Each row, then the grade of its hidden value:
[ 4  5  1 -2  1  4  0  8 -1  3  2  0  0  1 10 -3  0  0  4  7  3  7  2  4
 -4  4  1  2 -1  2 -2  2  1  6  2  4 -2  2  1  8 -2]  <38>
[  2   0   4   0  10   3   0   6   0   5  15   2   2   4  -3   5   2   2
  10  17  20  34   3  10   7  14   1  -4   6   0   5  -4  -6  17   1  18
 -14   7  19  21  -5]  <45>
[  6   9  -1 -10  -7  13   0  13 -11   5  -9 -15   0   0  25  -5  -1  -6
   6  -8 -11 -14 -12   9 -26  -6   4  25 -15  11 -22   9  11   0   1  -9
  -2   1 -19  10  -7]  <45>
[ 6  5  1 -2  4 12  1 13  1  9  4  1  0  1 17 -2  3  2  7  8  4 12  5 11
 -6  8  2  9  0  4 -1  3  5  8  6  4 -2  9 -1 25  2]  <38>
[ -2  11   5   0  15   3   0  11  -5  22  -4 -11   1   2  18   6   0   6
   8   1  -6  30  21  16  -7  27   7  20  -5   9   1  -3  12  -1  -6  -4
   3  32  -2   3 -12]  <48>
[  8   7   3  -2  12   6   0  21   3  10   6   3   1   3  13  -4   1   0
  12  13   9  33   3  24  -1   6   3  12   3   3  -4   2   3  14   5  11
 -10   5   7  24  -6]  <37>
[ 2  3  2 -1 11 11  0  7 -2 10  5 -5  1  1 14  3  5  2 10  4  2  9 11 13
 -1 14  3 19  0  5  1  1  7 10  3  3  1 14 -1 33 -1]  <38>
[ 11  13   0  -8  -8   1  -1  11  -6 -13   2  -2   1   2  11 -13  -4  -5
   8   6   4 -10 -13   9 -16  -8  -1   4  -5   1 -19   8   3  12   6  11
 -17 -23  -3   4  -7]  <45>
[ 5 12  3 -1 11  8  0 13 -2 11  6 -2  1  2 23  0  3  4 12 10  5 17 18 16
 -5 20  3 11 -1  5  2  1 10 13  5  7 -1 19  1 28 -3]  <48>
[  6   6   3  -2   7   4   0   8  -2   3   7  -2   1   3   7  -2   0   0
   9  10   8  17   2  12  -3   9   1   4   1   2  -4   0   1  10   3  11
 -11   2   6  15  -6]  <45>
[10 11  1 -3 -1 10  1 19  0  2  8  3  1  2 21 -7  2  1 10 12  9  6  4 11
 -8  6 -1  4  1  1 -2  5  7 15 10 11 -6 -1  0 25  3]  <48>
[ 3 -2  2  2 11 17  1 11  2 11 13  3  1  1 12  6  8  3 10 14 12 16 13 15
  4 14  2 10  5  2  9  0  4 16  8 10  0 16  6 50  6]  <38>
[ 4  7  2 -1  4  6  0 14  0 10  4 -1  1  2 13  0  1  1  6 10  5 20  5  8
 -3 10  1  4  0  3  0  1  3  7  4  7 -4 12  4 13 -3]  <38>
[ 2  1  2 -3  5  9  1 15  1 17 -1 -4  0  1 14  2  3 -1  5  2 -1 24  0 11
 -7  4  4 17 -3  8 -4  2  4  2  1  0  0 15 -3 20 -2]  <37>
[ 7  3  2 -3  2  9  0 15  0  6  8  2  1  2 12 -3  2  0  8 12 10 17 -2 11
 -5  8  0  2  1  2 -3  3  1 15  6 12 -9  3  5 33 -1]  <45>
[ 2  4  0  0  6  7  1  9  0  7 -1 -1  0  0 18  0  3  1  4  1 -5 -4  9 10
 -4  6  2 15 -2  3 -1  2  8  2  4 -3  6  8 -6 21  3]  <38>
[ 6 -5  4  0 16 27  2 28  6 34 18  3  2  3 24 11 12  4 17 20 19 57  7 23
  3 21  6 17  5 11  9  1  2 26  9 14 -3 36 12 63  3]  <37>
[  4   7   5  -3  22   4   0   6  -4   3   3  -9   1   4  10  -1   1   0
  14   5   3  18   6  25  -2  10   5  28   1   4  -8   1   5  11   0   6
 -11   3   4  34 -13]  <38>
[ 6  4  3 -2  6  8  1 19  2 17  8  3  1  3 14  2  3  1  9 13 10 39  2 13
 -1 14  3  3  1  5  1  0  1 12  3 12 -7 18  8 17 -4]  <45>
[ 5  9  2 -1 14  9  1 17 -1  9  0 -2  0  1 21 -3  2  1 11  6 -2 -1 16 22
 -6 11  4 32  0  5 -2  4 12 11  7  0  3 12 -7 43 -1]  <48>
[ 4  9  2 -2  5  9  0 11 -5  8  4 -5  1  2 19  1  2  2 10  7  4 15 10  9
 -7 18  2 10 -3  5 -1  2  7  9  3  4 -2 12  0 19 -4]  <48>
[ 1  2  3  1 12  1  0  5  1  6  3 -1  1  2  1  2  1  1  8  7  4 18  7 14
  4 11  3 13  3  2  1 -1  1  7  0  5 -4  7  6 20 -5]  <37>
[ 14   9   0  -3 -13   8   1  20   3  -8   8   9   0   2  15 -13   1  -2
   9  13  10  -7  -2  14  -5  -5  -2   6   2  -3  -7   8   4  15  13  14
 -10 -16  -1  26   4]  <45>
[  2   9   0  -3  -2   7   0   9  -6   9  -6 -10   0   0  18  -2   0   0
   4  -5 -10  -3   5   7 -15   7   3  17  -9   8  -8   3  10  -1  -1  -8
   4   8 -10   1  -4]  <38>
[ 7  7  2 -2  3  6  1 26  3 10  2  5  1  1 16 -5  0  0  6  7  4 24  1 12
 -3  5  2  7  0  2 -2  4  4  6  5  8 -5  8  2 15  0]  <45>
[  8   6   4  -2   8   6   1  28   6  19   6   7   1   3  14  -1   1   0
   9  13  10  50  -4  17  -2  10   4   8   2   5  -2   2   0  11   4  14
 -10  15   9  19  -6]  <37>
[ 7 11  1  0  2  7  0 20  0  8  3  3  0  1 22 -4  2  4  8 10  4  5 16 10
 -5 13  0  4  0  1  3  3 10 10  7  6  1  9 -1 14  2]  <48>
[ 7  9  2 -1  2  9  1 22  3 10  6  7  0  1 20 -4  2  3  7 15  8 18  8 10
 -3 12  0  3  1  2  2  3  6 11  9 10 -2  8  3 16  2]  <48>
[ 2  3  3 -1 17  6  0  3 -3  1  3 -6  1  2  9  1  3  0 11  7  4  9  7 19
 -1  8  4 24  2  2 -3  1  5 10  3  4 -4  6  1 38 -5]  <45>
[ -4   8   7  -1  19   0  -2   3  -9  16   0 -15   2   4  11   7   0   4
  11   5   0  35  16  19  -4  27   7  19  -3   8  -2  -5   6   8  -8   2
  -6  24   6  13 -18]  <38>
[  0   5   5  -3  13   0  -1  14  -2  17   2  -7   2   3   5   4  -1   1
   8   9   3  48   0  16  -2  15   6  12  -1   7  -4  -3  -1   4  -8   6
 -10  21  10   1 -16]  <37>
[ 6  3  1 -4  2 10  1 13  0 11  2 -2  1  1 13 -1  2 -2  6  5  2 13 -3 12
 -7  0  2 10 -3  4 -5  3  4  6  3  3 -3  7 -3 22 -1]  <37>
[ 4  7  3 -3  7  8  0 28  3 27 -2  0  1  1 22  2  1  2  7  5  0 41  3 17
 -7 13  6 11 -4  9 -1  2  6  5 -1  3 -1 27  1  5 -7]  <38>
[ 3  3  4  2 13  2  0 11  3  6 11  6  1  3  1  0  2  4  9 16 16 36  8 11
  7 13  2 -2  8 -1  7 -2 -2 14  3 16 -9  9 15 21 -4]  <45>
[ 6  5  3 -1  8  1  0 12  2 -2  4  2  0  3  6 -6  0 -1  9  9  7 10  2 17
  1  2  2 13  4  0 -4  3  2 11  5 10 -9 -4  5 24 -4]  <37>
[ 1 -1  3 -1 11 11  0  9 -1 19  5 -5  1  1  8  6  4  1  8  6  6 21  3 14
 -1 11  5 17  0  7  1 -2  1  9  0  4 -4 19  5 29 -4]  <37>
[ 2  3  4  2 21  8  1 10  2 12  3 -2  1  2 10  2  4  3 12  7  3 14 14 22
  2 13  5 27  3  4  2  0  8  8  4  5  0 15  2 45 -3]  <38>
[ 1  5  4  2 12  6  0 13  0 19  9 -1  1  2 13  6  3  6  9 12  9 34 17  8
  3 24  3  2  3  4 10 -4  4 10  2  9 -1 28 10 19 -4]  <48>
[ 8  9  3 -4  7  4  1 26  2 13  3  3  1  1 17 -5 -1 -1  7  9  3 30 -1 16
 -7  6  3  8 -1  5 -6  4  4  7  4 10 -8  8  3  8 -5]  <37>
[ 8  4  1  1  4  5  1 19  8  6  4 10  0  1 11 -5  2  0  5 10  6 19  4 12
  2 -1  1  7  4 -1  2  3  2  9  8  7 -2  3  2 21  4]  <37>
[-1 -1  3 -1  9 23  1 11 -3 31 10 -9  2  1 21 15  9  3 12  8  8 40  8 12
 -3 21  6 15 -2 13  5 -2  4 14  1  4  1 36  4 46 -2]  <38>
[ 2  3  1 -1 10  7  1 10 -1  9  2 -4  0  1 13  2  3  1  7  2  1  9  9 11
 -3  6  2 17 -1  4 -2  1  7  6  1  1  2  9 -2 26 -2]  <45>
[ 5  7  3  1 17 17  1 16 -2 13 10 -4  1  2 23  3  7  5 16 13  9 13 22 20
 -2 24  3 23  3  5  4  1 11 21  8  8  1 18  2 58  0]  <48>
[  3   5   3  -3   8   3  -1   2  -6   1   7  -7   1   3   7   1   0   0
  10   8   9  13   3  13  -3  12   2  14  -1   3  -4   0   2  12   0   9
 -10   5   6  15  -9]  <38>
[ 0 -2  4 -1 22 11  1  9  0 13  4 -6  1  2 10  6  5  1 13  5  3 25  8 22
  2  9  7 31  2  7 -1 -1  4  8  0  2 -1 19  4 46 -6]  <37>
[ 8  5  1 -2  8  4  0  8 -1 -4  3  2  0  2 10 -7  1 -1  9  7  5 -1  3 13
 -3  2  0 10  1  0 -5  3  3 10  5  7 -6 -7  1 26 -3]  <45>
[ 15   7   0  -3   4  11   1  19   4  -6   7   9   0   3  20 -14   2  -3
  12  13   9 -10  -2  21  -4  -8   0  20   4  -2  -9  10   6  18  17  13
  -9 -20  -2  48   5]  <45>
[  5   1   1  -4   3  18   1  11  -3  13   6  -6   1   2  20   2   6  -1
  10   6   5  11  -2  13 -10   1   3  11  -4   8  -6   4   6  13   5   3
  -3  10  -3  43   0]  <37>
[-1  8  4  3 16  3  0 12  0 13  2 -2  0  2 13  3  3  5  8  6  0 16 23 15
  1 21  4 16  2  3  7 -2  9  5  2  2  4 21  2 21 -3]  <48>
